Below are the code and all the weights of a small trained network. Each question names an input and a class and asks about switching units off, where a switched-off unit gives its printed mean instead of its output.

import numpy as np


def w(rows, s, z=0):
    codes = np.array(rows[::2]) - 128.0
    scale = np.full(codes.shape[1], s)
    scale[-1] = z or s
    return codes * scale


def f(y):
    return np.maximum(y, 0)


def log_softmax(a):
    a = a - a.max(-1, keepdims=True)
    return a - np.log(np.exp(a).sum(-1, keepdims=True))


def net(x, mask):
    res = np.array(x, float).reshape(1, 3) / 4 @ E
    y = f(res @ A[0][:, :-1].T + A[0][:, -1])
    res = res + np.where(mask, y, B[0][:, -1]) @ B[0][:, :-1]
    return log_softmax(res[-1] @ U[:, :-1].T + U[:, -1])


A, B = {}, {}
E = w([
[248,157,119],'x0',
[104,232,130],'x1',
[137,128,217],'x2',
],0.016)
A[0] = w([
[78,113,133,212],'neuron 0',
[136,118,93,156],'neuron 1',
[76,95,111,235],'neuron 2',
[71,121,180,146],'neuron 3',
[237,180,145,192],'neuron 4',
[94,254,131,253],'neuron 5',
[150,109,219,194],'neuron 6',
[86,179,82,93],'neuron 7',
[67,107,68,186],'neuron 8',
[159,238,138,152],'neuron 9',
[177,135,82,150],'neuron 10',
[186,141,159,94],'neuron 11',
[67,106,77,195],'neuron 12',
[193,135,85,166],'neuron 13',
[154,134,46,150],'neuron 14',
[171,135,53,152],'neuron 15',
],0.014,0.0059)
B[0] = w([
[160,212,157,187],'neuron 0',
[58,130,100,155],'neuron 1',
[198,221,106,199],'neuron 2',
[112,126,243,187],'neuron 3',
[122,12,27,253],'neuron 4',
[29,255,114,243],'neuron 5',
[225,136,151,205],'neuron 6',
[113,231,154,166],'neuron 7',
[212,165,41,198],'neuron 8',
[47,96,26,222],'neuron 9',
[79,80,146,183],'neuron 10',
[203,64,64,182],'neuron 11',
[224,174,41,198],'neuron 12',
[70,19,183,198],'neuron 13',
[36,87,227,183],'neuron 14',
[65,83,186,188],'neuron 15',
],0.0086,0.017)
U = w([
[154,118,1,240],'0',
[123,191,94,2],'1',
[204,143,231,200],'2',
[64,183,242,153],'3',
[74,33,226,178],'4',
[27,86,132,45],'5',
[213,39,129,26],'6',
],0.0095,0.0064)

Each question gives the input, the list of numbers given to net, and the class t.
The units are the neurons (one row each of A and B). Each row of codes is followed by its name. A weight is (code - 128) times the scale printed after its matrix; where a second scale follows, it is the last column's (A, B and U).
mask holds one flag per neuron, in row order. A switched-off neuron (its flag False) gives its mean, the last column of its row in B, instead of its output. The means were averaged over made-up inputs and are rounded, as every weight is.
A unit's drop is (log p(t) with every unit on - log p(t) with that unit switched off) / (log p(t) with every unit on - log p(t) with every unit switched off).
The circuit of an input: a set's keep is (log p(t) with only the set's units on - log p(t) with every unit switched off) / (log p(t) with every unit on - log p(t) with every unit switched off). Starting from the 12 units with the biggest drops (on a tie, the unit counted first), units are removed one at a time, each time the one whose removal leaves the highest keep (on an exact tie, the one counted first), for as long as the keep stays at least 0.8.
circuit, biggest first: the units of the circuit, biggest drop first
most important unit: the unit with the biggest drop
k most important neurons: the k neurons with the biggest drops, biggest first
drop when u is switched off: that unit's drop, to one decimal
input [0,4,3], class 3: circuit, biggest first -> [neuron 8]
input [2,-2,-8], class 4: circuit, biggest first -> [neuron 14; neuron 15]
input [2,-7,1], class 6: 3 most important neurons -> [neuron 5; neuron 14; neuron 3]
input [1,2,7], class 0: 4 most important neurons -> [neuron 14; neuron 13; neuron 15; neuron 9]
input [-1,-6,2], class 2: circuit, biggest first -> [neuron 4; neuron 9]
input [-5,-5,1], class 2: 3 most important neurons -> [neuron 4; neuron 9; neuron 3]
input [2,-8,2], class 6: 2 most important neurons -> [neuron 5; neuron 14]
input [-3,3,-5], class 1: 2 most important neurons -> [neuron 4; neuron 7]
input [-1,7,-8], class 1: 2 most important neurons -> [neuron 8; neuron 12]
input [-5,1,-8], class 1: 2 most important neurons -> [neuron 4; neuron 7]
input [0,4,0], class 1: 3 most important neurons -> [neuron 13; neuron 14; neuron 5]
input [-7,5,0], class 1: 3 most important neurons -> [neuron 12; neuron 8; neuron 14]
input [1,7,-4], class 5: 2 most important neurons -> [neuron 9; neuron 2]
input [0,6,0], class 1: circuit, biggest first -> [neuron 5]
input [-7,1,5], class 3: 3 most important neurons -> [neuron 3; neuron 11; neuron 4]
input [1,-7,-7], class 4: 2 most important neurons -> [neuron 14; neuron 15]
input [-4,1,-4], class 1: drop when neuron 7 is switched off -> 0.2
input [4,6,-1], class 5: drop when neuron 12 is switched off -> 0.1
input [-6,3,-6], class 1: drop when neuron 4 is switched off -> 0.2
input [-5,3,-4], class 1: most important unit -> neuron 4
